Each name stands for a flat space through zero: a line, a plane or more. A row that begins with a name and a colon came from that space; any other row is followed by the name of the space it lies nearest, among the names in its block.
vefum-zator: [ 271 -400 -323 -100 -274  -55   67 -326 -335   48 -132   26  -84 -228
   68 -143   56 -106 -144 -218   29   47 -205  -95   67 -162   84 -136
  -65]
kato-zogi: [ 533  -31   94  157 -507  264   79 -195 -105  492   41 -180  191 -124
  -89   53 -242  173  106 -113   12  177  -60 -132  535  186  390   95
 -284]
kato-zogi: [-162  -28   67 -425  346  102  -50   66   37 -113  151  -71 -178  141
   81  -54  151 -270 -131  248  -34 -264 -103  -65   81  151 -404  271
  186]
vefum-zator: [  19  -39  -27  175   58  182 -142  -62 -114   65  -66  -34   30   97
  118  107  106  101 -235  301   19  -83  215   85 -164  -80  -23 -320
    2]
kato-zogi: [ 180  -36   49  -52 -163   60  104  -88  -39  156   36 -158   55  -89
   -5 -144   29   -2   79 -110   92   92  -43  -64  359  250  167  112
  104]
piba-gov: [  71 -117 -142 -171 -109 -192   49 -121  -67  150    7   39 -100  -85
   33    3   -6  -51  -51 -258 -133  -50 -109   29   23   20  176   90
   49]
kozu-lefi: [ -74   55  153  -99  145  -82   98  243  127    5   59  -80 -121   76
   87  -80  180  -50   81  173  -55 -106   49  105   44  190  -76  168
   22]
vefum-zator: [-187  320   11 -341  -73 -104  206  146  315 -232  115   66  -53   36
  -99 -121  -60    1  256 -151  214   13 -117  -12  -60  -92  -81  195
  303]
kato-zogi: [-465  233  -62 -197  143 -195  -69   44  218 -206  -26 -323  -32  130
 -171  -53  238   15  -66  131  102   90    8   62 -134  104   75  -64
   63]
piba-gov: [  81 -165 -110   80 -180  -40  -52  -13 -147  -42 -100  136   68   -6
   -6    7 -253   85 -111  -59   62    5    1   83  -47 -187   76 -144
   28]
piba-gov: [-275   71  128  235  165  156   72   33  124  -75   54  -55   31   21
   39  177  125   45  107   96   21  -34  285  -45 -185   79 -107  -77
  169]
kato-zogi: [-366  111  -82 -200 -211  120   87  287  137  -62  153 -152   82  209
 -182  153 -426  187 -119  209  178 -158   -6   86  -39 -113   43   69
  348]
kozu-lefi: [-315  -64   68   67 -115   38 -148   54   55 -255 -123 -180  144  197
 -177  113 -264  150 -123  245  231   51  192   98  -31  -12   12 -156
   15]
kato-zogi: [ 479 -456  -87  443 -523  209  113  -19 -421  221 -110  198  235 -171
  104  -16 -496  226  -67 -135  130   39   91   59  242 -145  257 -219
  116]
vefum-zator: [-273  139  183  -51  204  173  165  394  196 -238  229   71   37   69
  -88   10 -228  -88  233   98   68 -111  -75 -122   46   19 -378  351
  232]
piba-gov: [  44 -177  130  257  234  196  148 -119 -106  161   29 -256  -71 -167
  212  -61  562 -139   86  122  -87   11  200 -145  147  397  -69  -24
   10]
kozu-lefi: [ -12  -50  369  278  196  181  -19  -36   96   77   27  -30   -4   31
   94  241  111  -43  173  126 -151  -52  313  -70   44  274 -157  113
 -193]
kozu-lefi: [ 182   30 -316 -438  -52  -72   55 -227 -114   44   75   71 -106 -149
   13 -247  111 -177  -87 -298   37    1 -392 -138   95 -121    6   84
  214]
kato-zogi: [-245  445 -261 -650 -116   28  261  408  277  186  395 -273 -154  128
 -229   -3 -102   12  -37  191  -67 -208 -512  -56   20 -144   24  409
   94]
piba-gov: [-298  225  -13 -308   60 -176 -175   36  227 -178  -19  -86  -58  219
 -177   94  -62   15  -97  123   15  -23  -56   88 -173  -90  -30   38
 -120]
vefum-zator: [-227 -583 -258   96 -211   16   62   51 -320 -252 -167  -11  -16    3
   66   32 -220   44 -300  177  176 -153  124  122 -191 -240  -78 -293
  243]
vefum-zator: [  87  -77  -14   53 -209   79   19  -19  -85  137  -21 -131   91   14
    1  -20  -97  127  -87   53  105   20   78   65  170   94  203  -85
  116]
piba-gov: [ 450 -201   35   88 -447   24 -140 -255 -172  -32 -212  232  179  -39
  -62  -39 -462  116    8 -213  201  177  -16   16  228 -178  131 -118
 -189]
piba-gov: [ 186  -20  -67  116   33  -76  223   88  -47   24   -9   48 -110 -216
   96 -209  317  -93  204  -71  -82   92 -157  -78  -31  -61  -46   14
 -214]
kozu-lefi: [ 169  -40 -218   14 -118  -35   39 -117 -166  -70  -54  237   76 -140
   67 -202  -74   27  -35 -288  172   76  -86    3  -36 -206   75 -190
  352]
vefum-zator: [-157  111   -9   43 -421   26  -58  101  138 -146 -121   -9  152  234
 -151  182 -441  368  -87  198  302   17  225  232 -197 -290  182 -283
   65]
kato-zogi: [ 126 -143 -273 -219   59 -118   10  179 -198  181   50  -35 -201  -21
   60 -101  116 -128 -254  184 -271 -173 -360   47  -38 -155  -36   78
 -283]
kato-zogi: [-397  -38 -153 -248 -178 -101   11   98   45  -11  -41 -531  -27  184
 -121  -35   90  144 -289  339  182  -39   75  196   39  171  273 -135
  187]
kozu-lefi: [-246  287   76 -253   59   66 -250   62  233 -317   26  155   72  298
 -190  172 -390   56  -78  156  161  -76   -9   34 -197 -276 -256   23
   42]
vefum-zator: [-142 -350 -164 -226    9   48   74  235 -223 -164   61  -12  -44   41
   33 -150 -226 -123 -231  158  103 -221 -169   34  116  -46 -213  115
  358]
kozu-lefi: [-184  -20 -206 -346 -462  -51  -68  -90   65 -176 -105  -47    9  210
 -164  141 -404  207 -234  102  289  -72   17  161 -178 -345  122 -190
  125]
kato-zogi: [  50  -75   76  201  178   15 -200  -78  -76  -96 -114  128   27   21
   33   65   26  -47  -51   70  -80   34   82  -10 -113  -71 -147 -124
 -252]
piba-gov: [-109   -8  -97  -61   98 -124  110  102    0  159  104    3 -111  -33
   94   40  112  -26  -45  -84 -186 -147   -8   73 -102   68   98   81
  198]
kato-zogi: [-274  -98 -124 -430  283 -185   38  -31   22 -122   33 -107 -302   50
  155 -101  422 -239 -165   98  -66 -228  -34   58 -161  104 -191   74
  249]
piba-gov: [-635  293   56 -345  402 -133  -72  273  339   68  165 -417 -253  346
   -7  241  391  -13 -225  515 -238 -311  156  203 -301  242  -38  114
   33]
kozu-lefi: [ 349   72   38 -136    8   50  -85 -270  -31  233   75  134  -15  -90
   13   24  -18 -123   55 -267 -162   27 -177 -163  204   60   14  198
 -160]
kozu-lefi: [  37   43  -24 -124   59 -141  148   86   14  196  150   57  -50  -92
   74  -93   28  -60   77 -286 -133  -73  -95   25  140  198  150  242
  322]
kato-zogi: [-209 -212  104  114   24   -8 -191 -239  -34 -147 -176  -99   46  105
   21  159    6   38 -145   73   99    4  355   83  -72  140   21 -211
   85]
kozu-lefi: [ 324 -122   84  315   92   44  -74 -203 -185   47 -125  -30   98 -212
   23 -195  234 -109  114 -120  -36  275  -53 -169  256  171   17  -65
 -336]
piba-gov: [ 352  252  169   82   16   61   -8  -54   77   -6   73  316  167 -138
  -80 -135 -210  -54  341 -397   34  215 -191 -194  249  -13  -59  225
  -50]
kozu-lefi: [-327 -110 -280 -520 -235  -73   -9 -179  -23  -50   61 -309   -6   67
 -212    2 -213  -28 -266 -116  174  -54 -185  -35  160   73  178  103
  398]
vefum-zator: [ 312  -32   28  180   12    2 -200 -109 -145  208  -53  153   83  -31
   17   63 -119   20  -78  -94 -187   54  -43    3   81  -26  105  -38
 -287]
piba-gov: [ 118  226  119  -15 -202   -5 -149  -64  141 -188  -36  345  227   76
 -185   48 -570  132  157 -303  209  148  -27   -5   49 -217   16   45
   81]
vefum-zator: [  93 -366  -80  237 -112   22  -55   54 -311    3 -126  191   98   21
  192  -23 -245  128 -255   32   99 -128  231  229  -37  -78   89 -282
  382]
piba-gov: [ -94   27 -187 -267   -4   28  262  222   11  301  271 -121 -181  -22
   67   58   73  -44  -76   57 -212 -276 -189   -4  -16   27   50  243
  210]
kozu-lefi: [ -70  102  181  -72  112  -13  -71  103  145 -128  -13  -36  -26  126
  -36   -6   25  -32   62  178   28   -6   38   32   21   66 -148   92
 -149]
kato-zogi: [ 379 -556 -360  247 -304  131  -33 -125 -567  140 -153  156   70 -171
  122  -49 -243   46 -349    2   -8  -44 -119   11   17 -334   85 -334
  -69]
piba-gov: [ 360 -147   72   86 -304   87  -62 -118 -136  -24 -154   89  127  -15
    6 -118 -226   89    9   -9  214  124   28   30  233  -59   58 -114
 -107]
vefum-zator: [ 164 -179 -173 -164 -114  158  154  -11 -194  -23   85   85  -11 -126
   52 -181 -110 -111  -36  -83  125  -69 -232 -135  165 -114 -144   82
  262]
kozu-lefi: [ -20   51    7  -37 -127 -107    1   -4   78    6  -16   35   21   18
  -76   58 -149   66   53 -124   -1   36   -6   44  -12  -33  120   43
  -32]
vefum-zator: [  76   27   33  396 -355   83   25 -177   25  172 -103 -133  184  -79
 -132  216 -122  264  117  -98   37  235  194  -34    0  -16  359 -218
 -270]
vefum-zator: [  68 -213  -11   55   24  121   -9   60 -166  -42    4  100   20   -6
   70  -17 -142  -52  -88   78   15  -99  -12  -14   52  -55 -156    4
   81]
[ 268 -168  110  385   33  -80 -221 -193 -168  215 -173  108   67  -50
   97  130   26   55  -67  -91 -229   86  195   83    8   96  196 -170
 -350]	vefum-zator
[-531   18   12    5  483  199   -4  201   63  -32  166 -493 -113  101
  -60  129  428 -168 -149  537 -183 -139    7 -148  -94  244 -283   88
 -137]	vefum-zator
[  11 -223  -46  -82 -162   67   16  -31 -125   85   33  -35   27   16
   -4   68 -249   10 -126  -26   18 -107   -3   11  154   54   60   76
  170]	kato-zogi
[-139  -25  -44  -45   63 -153  -23   24   20 -118  -72   56  -68   56
   79  -22   89   17  -75   16   35  -63  117  147 -194  -45    3 -125
  167]	vefum-zator
[-127  394  232 -386  581  125 -220 -103  302 -422  117  146 -113  115
 -101  -57  226 -383  191   90    5   12 -236 -319  -61  -47 -706  316
 -233]	kozu-lefi
[  16   94  100  -96  212 -173  115   48  128  -61   24  -58 -145 -113
   13 -194  370 -201  251  -90 -108   98 -150  -99   81  180 -110  229
 -220]	kozu-lefi
[-297  247  160  197   56 -223 -148  139  231   89  -66 -193   89  194
  -93  182   23  249  -30  103  -79   69  318  270 -135  214  360 -125
  -48]	vefum-zator
[  63 -184  -25  306 -177  187  279   27 -104    7   -2   68   37 -161
  139    8   12   88  142  -38  123   -8  178  -42  -66  -78   -8 -151
  221]	piba-gov
[  -3 -324    7  318 -396 -130  191 -142  -70  -57 -193    5   79 -170
    2   52 -138  152  178 -295  139  163  254   57   -1   31  283 -162
   63]	vefum-zator
[ 168  181  322   79  176  404   56   -9  108  343  258 -156   41    1
   45  144  117  -70  174  135 -155  -65   61 -225  337  376 -114  313
  -79]	piba-gov
[-181  118   24 -122   34   74  -94 -173  136  -72   63  -49   27   45
 -175  205 -119  -50   33  -81  -22   28  -48 -168  -37  -24  -86  114
  -90]	piba-gov
[-180   59  -53  -59  -62  -77  102  -76  107  -27  -30 -210  -64  -16
  -18   -9  245   40   37   12   77   55   88   17  -87   74  121  -91
   60]	vefum-zator
[  94 -141 -368 -217 -130 -108  157  -61 -194  265   48 -273 -155 -178
   -2 -165  282  -93 -167  -36 -146    0 -346  -69  101   11  217   23
 -123]	kozu-lefi
[ 195  -15  -74 -164 -252   -2  258  -46  -10  255   94  -95  -74 -127
   71 -105   90   14   93 -161   15  -21  -90  -21  204  121  210  128
  163]	kato-zogi
[ -66   93  192 -133  143   29  -81  -49  138  -49   66   -6   -2   76
  -48   60  -39  -96   84  -31  -23  -21   19  -70  121  175 -126  219
    6]	kozu-lefi
[   0  378   24   90  289 -190 -168 -239  216  121  -15   -5  -93  -82
 -112  171  406  -92  164 -180 -374  203 -109 -159 -261  -30   56   15
 -670]	vefum-zator
[ -56  -97  112  156 -268   48  133 -191  123 -129 -130 -130  -11  -72
  -87  152   46   60  246  -13  118  159  173 -110  -64  -29    4  -73
 -323]	vefum-zator
[ 349  -33  404  580  527  185 -336 -197 -147  142 -108  -34  136 -102
   93  -32  402 -184  102  112 -275  245  146 -197  281  417 -161  -23
 -633]	piba-gov
[ -71  -73  -86  -27  119 -145 -140  131  -90  120  -18  -34  -64  107
   44   58    9   16 -261  159 -200 -140   -7  179 -100    5   88  -45
  -76]	piba-gov

Each name stands for a flat space through zero: a line, a plane or more. A row that begins with a name and a colon came from that space; any other row is followed by the name of the space it lies nearest, among the names in its block.
milot_pep: [ 113 -110   56  142  -29  -24  -83  -23   -4   20  389  133  288 -191
  126  -14  112  -40  -10   51  -43   26   13  112   69   45 -166  390
  145]
milot_pep: [ 120  -15  151    2  -68  129   65  122 -143  165 -192 -164   -5  359
  -81  108  126  -62  188  185  232 -315  155 -312  -17 -259  -10  -78
  201]
busat_tini: [ 151 -219  248  283  108   50  -79  -26  118  150  119  114   90 -307
  225 -172  115   21  -16 -122    1    2  -94 -100  -69  -72   28 -132
   18]
tar_zifa: [ 215 -147    0   85   45  116  155  -32   24  153    6  121 -141  114
  136   80  147   60   18  -35  -81  -55    1 -185  -52  -61   42  -68
   45]
tar_zifa: [ 217  -61  -33  -44  -28    3  151  -27  -21   60 -121  -76  -56   66
   81  102   64   21  114   21   -5  -33  -83 -274  -70   46  -72    2
  100]
tar_zifa: [ -85  194  343  172   43   41  -34  -48   23  -66  226  157   71 -289
  -87  -51   46   71    6  -41  -36   61  -89  208  106 -222   22  167
 -125]
busat_tini: [  44  -44   56  -16  142   22   63  -42  -28  145  231  218 -146   59
    7    2   68   -9 -110  -29  -47  -79  177  102  114  -75   15  279
  -98]
tar_zifa: [  22 -171 -599 -403  -49 -163   82  -11  304  -72 -569 -119  -85 -108
  197 -111 -192 -182  -52 -184 -259  248 -215  -90 -185  724   77 -556
 -132]
zupe_zil: [  36 -163 -319 -265   73 -225   -6  -49   59  -19   64 -116  -86  -72
  161    5 -112  -89 -123  -84  -80  108  -35  -16  -27  402 -189  327
 -130]
busat_tini: [ 218 -300  -47   89  -79  210  107  100  233  173  208  474   46    7
  421    1  454 -125 -110  -79 -280   -9  -64   18   35  237  103    4
 -102]
zupe_zil: [ -32 -203  374  269 -178  270 -225  248  149  176  337  218  429   35
  165  -97  514 -317  -38  222   18 -257  170   84  152 -193   29  127
   53]
busat_tini: [ 218  -17  -83 -183   34  -10  204  -82  126   88  -55 -154    2  -69
   -8  188   -6 -141  193   51 -178  -37  -51 -140  -10   45 -231  308
   24]
tar_zifa: [  -4  400  442 -115  -83   88  153 -109  440 -109  244   -8  408 -686
 -228  168  185 -380  306  164 -496  102 -264  317  265 -161 -324  745
 -258]
busat_tini: [  26  -38  449  231  114  -60  -81  -78  117   27  287  394   13 -537
  228 -322  219   59 -217 -198  -67  173 -201   78   98   64  133   40
 -267]
tar_zifa: [  20   44 -618 -410  206 -299  149 -213  -74  -82 -209 -306 -286   43
 -164  142 -577   91   24 -135  -82  163   49   53 -112  302 -196  161
   14]
tar_zifa: [  58 -302   82  220  -61  168 -145  227  -49  173  235  235  100  221
  310  -65  318  -34 -105   -4  167 -211  121  -27   -2  -20   87  -22
   53]
zupe_zil: [-141   79  208  -20 -252  140  -94  207  167  -82 -246 -250  219   34
  -26   29  220 -237  147  179   34 -104 -140 -136  -11  -77    1 -195
  -70]
tar_zifa: [ -82  310    2 -205   68    0  116  -65  -10  -42  125 -116   30  -23
 -348  234 -189  -97  192  103  -99  -78  122  291  153 -217 -221  566
  -54]
busat_tini: [-470  320 -169 -133 -134  -95 -206   74 -220 -300 -124 -182   23  288
 -386  -18 -278   57 -103  141  195   47  177  297   73  -53  113 -154
   16]
milot_pep: [  62 -102   79   54   66 -146  -93  -59  -24  -17   58 -295   24 -176
   76  -15  -84   40   26  -14  113   34 -114 -212  -96  -11 -200  183
   30]
milot_pep: [-158 -196   88  151   55  -61 -253  104  -46  -32  -82 -317 -166   65
  164 -118  -43  118 -142 -101  286  -25  -93 -251 -186  -70   39 -256
 -136]
tar_zifa: [-126 -291   77  410   41  101 -313  196 -172   86  198  365  -25  159
  303 -303  117  226 -302 -197  325  -75  121  112  -73  -33  343 -479
   24]
tar_zifa: [-148 -131 -166  -14  -51  182  -47  259   44   83 -277  363 -181  315
  201 -180  127   -7 -180 -191   77  -96   71  126  -45  203  443 -710
 -185]
zupe_zil: [  -2  127  151  169 -106  364  110   -8  458   -3  185  235  345 -327
  -68  171  230 -232  213   68 -536   56 -122  392  106 -236  -24   87
  -82]
tar_zifa: [ -35  -37  -16   94   18  161  -21  128   25   80  -22  236    5   70
   72  -48   31   17   12 -119   35  -97   51  186  -12  -39  172 -249
  -33]
milot_pep: [ -20   17  175   37  205   43   59 -129  171  117  164  196 -140 -220
  -53  -70   20  -48 -102  -87 -215   36   68  169  103 -144   59  128
 -228]
zupe_zil: [ -60  -53  -71  -21  -79  220   -6  124   32  161  162  270  138  346
  -90   54  204 -228  -51  196 -100 -220  385  253  177 -114   96   83
   93]
milot_pep: [ -94 -142 -255   -6  238 -148  -77 -133 -155   28  253  -26 -306  177
  -26    1 -243  179 -272  -91   42   56  238  102  -18  -23  -26  214
  -48]
milot_pep: [ 170 -104   31   28 -104  316  140  130  125  264  -95  233  151  267
    8   80  296 -241  150  162 -125 -272  220  -22   70 -136  115 -188
  177]
busat_tini: [ -38  251  -39 -141   75  -42   45 -105   60  -28  -93 -205  205 -222
 -356   83 -337 -129  274   73  -81  -21   80  242   53 -144 -185  185
  124]
milot_pep: [ -78  141  204   15 -113   47  -59   98  -92  -34  309  164  205   37
  -69   36  191  -90    0  149   60 -104  100  207  201  -98  -64  432
   -3]
milot_pep: [-202 -207 -231   54   60   19 -189  152 -105   38  -83  106 -222  331
  138 -164  -77  115 -269 -158  207  -54  167   78  -95  101  276 -461
  -85]
busat_tini: [ -96  -14  120   21  -71  -24 -160  122  -30  -16 -172 -181  117   11
   -4 -119    0  -72   34   50  217  -89  -11 -113  -44  -15   28 -214
   36]
busat_tini: [  64 -179   52  165   87  160  -11   62  -43  211  278  325  -51  187
  116  -17  176   13 -115  -25   14 -165  235  113   69 -145  105   79
   21]
milot_pep: [ 135   84  302  168  -32   93   92  -87  159    0   75  119  155 -348
   20   -2  167  -14  124    7 -187   86 -202  -25   35 -125  -22   29
   -1]
zupe_zil: [  32  -33  -28   49  -43   10  -26   93  -72   -3 -327  -52  -17   51
   79  -97  -70   99   80 -100  200  -32 -107 -164 -147   72  141 -505
   95]
milot_pep: [ 222 -134   96  -31  -16   13   13   33  128  174   38  -18  304 -203
   99  -27  114 -259  176   81  -35 -132   19  -78   33   75 -184  214
  147]
zupe_zil: [  21 -269  -65   91   12  -99 -176   62 -124   71  -23    7  -11  110
  202 -209   20   53 -183  -42  231  -28   82 -179  -86  165   94 -259
  114]
busat_tini: [ -60  167  284  217   63 -100 -101 -131 -111 -130  100 -123   65 -292
 -143  -78 -152  200   36  -17  122  120 -120   -1  -17 -239  -47   31
   63]
zupe_zil: [-151  -15  190  281  -17  225 -150   86  210  -27  271   46  192 -171
   36   47  117  -49   33  -18 -128  -14  -63  272    8 -284  -14   70
 -121]
busat_tini: [ 180 -216   85   10   77   22   93 -125  270  134  391  136   -8 -219
  212   65  294 -175 -124   28 -369   73  -34  -41   95   64 -179  532
 -180]
tar_zifa: [-380  -37 -341  -75  108 -142 -211   43 -388  -58 -131  -41 -440  639
 -180 -152 -309  251 -409  -32  363  -38  417   74  -33   -8  321 -430
   -7]
milot_pep: [  62   95   29  -33  141 -159  101 -262  -53  -76  160 -317 -173 -110
 -172  189 -177  130   29   61  -96  127  -49 -148  -14 -191 -272  476
   -6]
busat_tini: [ -78   -1  105   37  -51   32 -105   85   62    3    8   75  152  -89
   25 -116   75 -104  -18   13   28  -30    7   98   45   27   58  -83
  -31]
zupe_zil: [ 197  -55  451  213   81  146   75   72    7  240   39  477  -29 -174
  206 -221  302   34   -1 -155   93 -139  -45  -62   69  -90  240 -207
  -79]
zupe_zil: [  93 -438  -47   95 -246  161 -213  295  -53  302  -47  296  370  460
  244 -269  443 -331 -159  268  203 -327  428 -157   71  196  239 -448
  390]
zupe_zil: [ -24 -231  -39  -13  177    6  -42  114  215  105 -151  202 -270 -208
  385 -231   13   17 -165 -416   -6   49 -208   29 -131  297  213 -380
 -424]
zupe_zil: [ 190  -38   36 -102  -32   77  164  -20  317   88   62  228  170 -325
  156   20  215 -249   97  -33 -350   52 -150   89   84  214  -81  203
 -123]
[  10  -87   83  142   55    2  -92   54  -84   69   38  208    6  -42
  119 -184   14   91  -84 -122  156  -32   31   45  -14   29  149 -210
   27]	milot_pep
[ 231  -61  394  158 -180  486  188  134  429  293  -85  243  332  -51
   50   95  570 -416  289  223 -352 -261   10  -84  104 -299   82 -182
   55]	milot_pep
[   1  -42  205  277   35   12 -137   47 -356   47  246   10  -31  245
  -15  -12   27  244  -56   56  374 -162  170  -96   -2 -321   18   97
  204]	tar_zifa
[  25  200  174  129  -35    5   50  -73 -136 -111  158   38   51  -80
 -113   91   -2  172   86   39   31   57  -86   42   46 -191  -55  192
   84]	busat_tini
[  71  -14 -184 -206  199 -281   15 -152 -217   40  110 -217 -131   29
 -119   40 -319   55  -22    2  142  -20  177  -43   15   69 -246  472
   97]	milot_pep
[ 167   99  408  241   53  134  119 -129   11   81  330   68   69 -161
  -93  150  184   52  137  113 -113  -54  -16  -44   99 -438 -139  417
   66]	tar_zifa
[  73  236  218  -78  -33 -160   27  -30 -229  -72  102  -51  150 -141
 -134   13  -50   35  147   86  206  -42  -39  -18  114  -24 -183  431
  115]	milot_pep
[   2 -138  120  265   -1  287  -38    4  269  156  116  199  178  -55
    6  -29  197 -149   -3   71 -262  -54  129  149   31 -256  127 -234
   56]	tar_zifa
[ -51   76 -242 -114  -16   -8   34  -59  103  -76 -101 -114   90  -47
 -141   87 -192  -71   93   28 -167   82   11  158  -22   59  -69  -27
   60]	busat_tini
[-182  -18    4   56   11   39 -182  182  -60  -51   61 -181    0   98
   44   48  -85   39   30  -72  228 -123  -16  103  -70 -115  -57   77
 -110]	zupe_zil
[  -5 -323   57  -87  -66  -86 -148   64  327   44  -66 -194   64 -198
  320 -169  267 -309 -175   28 -123   67 -162 -294  -54  322  -71  -33
 -239]	busat_tini
[  57  174  -78  -23 -101 -144   38  -64 -257 -181   80  -26   99    4
  -81   84 -112  184   74   53  118  103  -79    4   16   83 -117  213
  212]	milot_pep
[  28  313  105 -135  -38 -141  113 -130  -90 -158 -178 -296   42 -158
 -269  106 -188   48  224   99   38   75 -148 -122    8  -81 -172  158
   87]	tar_zifa
[ -89 -127  -30  -68   37   12 -105   78  243   61   17   84   89 -189
  131 -142   48 -222  -88  -86 -121    8   -3  173   28  186   29  -32
 -204]	milot_pep
[ -42   25  106   94 -199  139  -31   68   18    2 -283  -15  139  188
 -103  -73  165  -82   33  200   26  -59   67 -168   -6 -109  204 -537
  194]	zupe_zil
[ -87  213   85  194 -194   87  -36   -9 -113 -220  232   13  221   34
 -145  163   64  137   77  158  -25   85  -65  151   57 -217  -58  169
  167]	busat_tini
[  31  -30 -425 -140  -87  -15  103  -22  169 -113 -436   -3  -20  -54
   85  -22 -163   15   48 -146 -200  218 -209   -7 -172  390  136 -598
   29]	milot_pep
[  79 -130 -204  154 -188  198   -6  134   64   28   13  495  273   63
  211  -94  194  -20  -25  -49 -123   34   14  234    3  242  245 -437
  200]	milot_pep
[  81   87   17 -130  -22   33  148   65   72   16 -373   34  -89  -70
   54  -28   -6  -14  148 -133   12  -16 -194 -108  -66  140  110 -329
 -102]	zupe_zil
[-409  -28 -449 -129  -40  -69 -208   64  111 -271 -327 -524 -182  197
  -78   67 -346   39 -112  -62   -3  163  -89   39 -229  104   25 -414
 -187]	zupe_zil
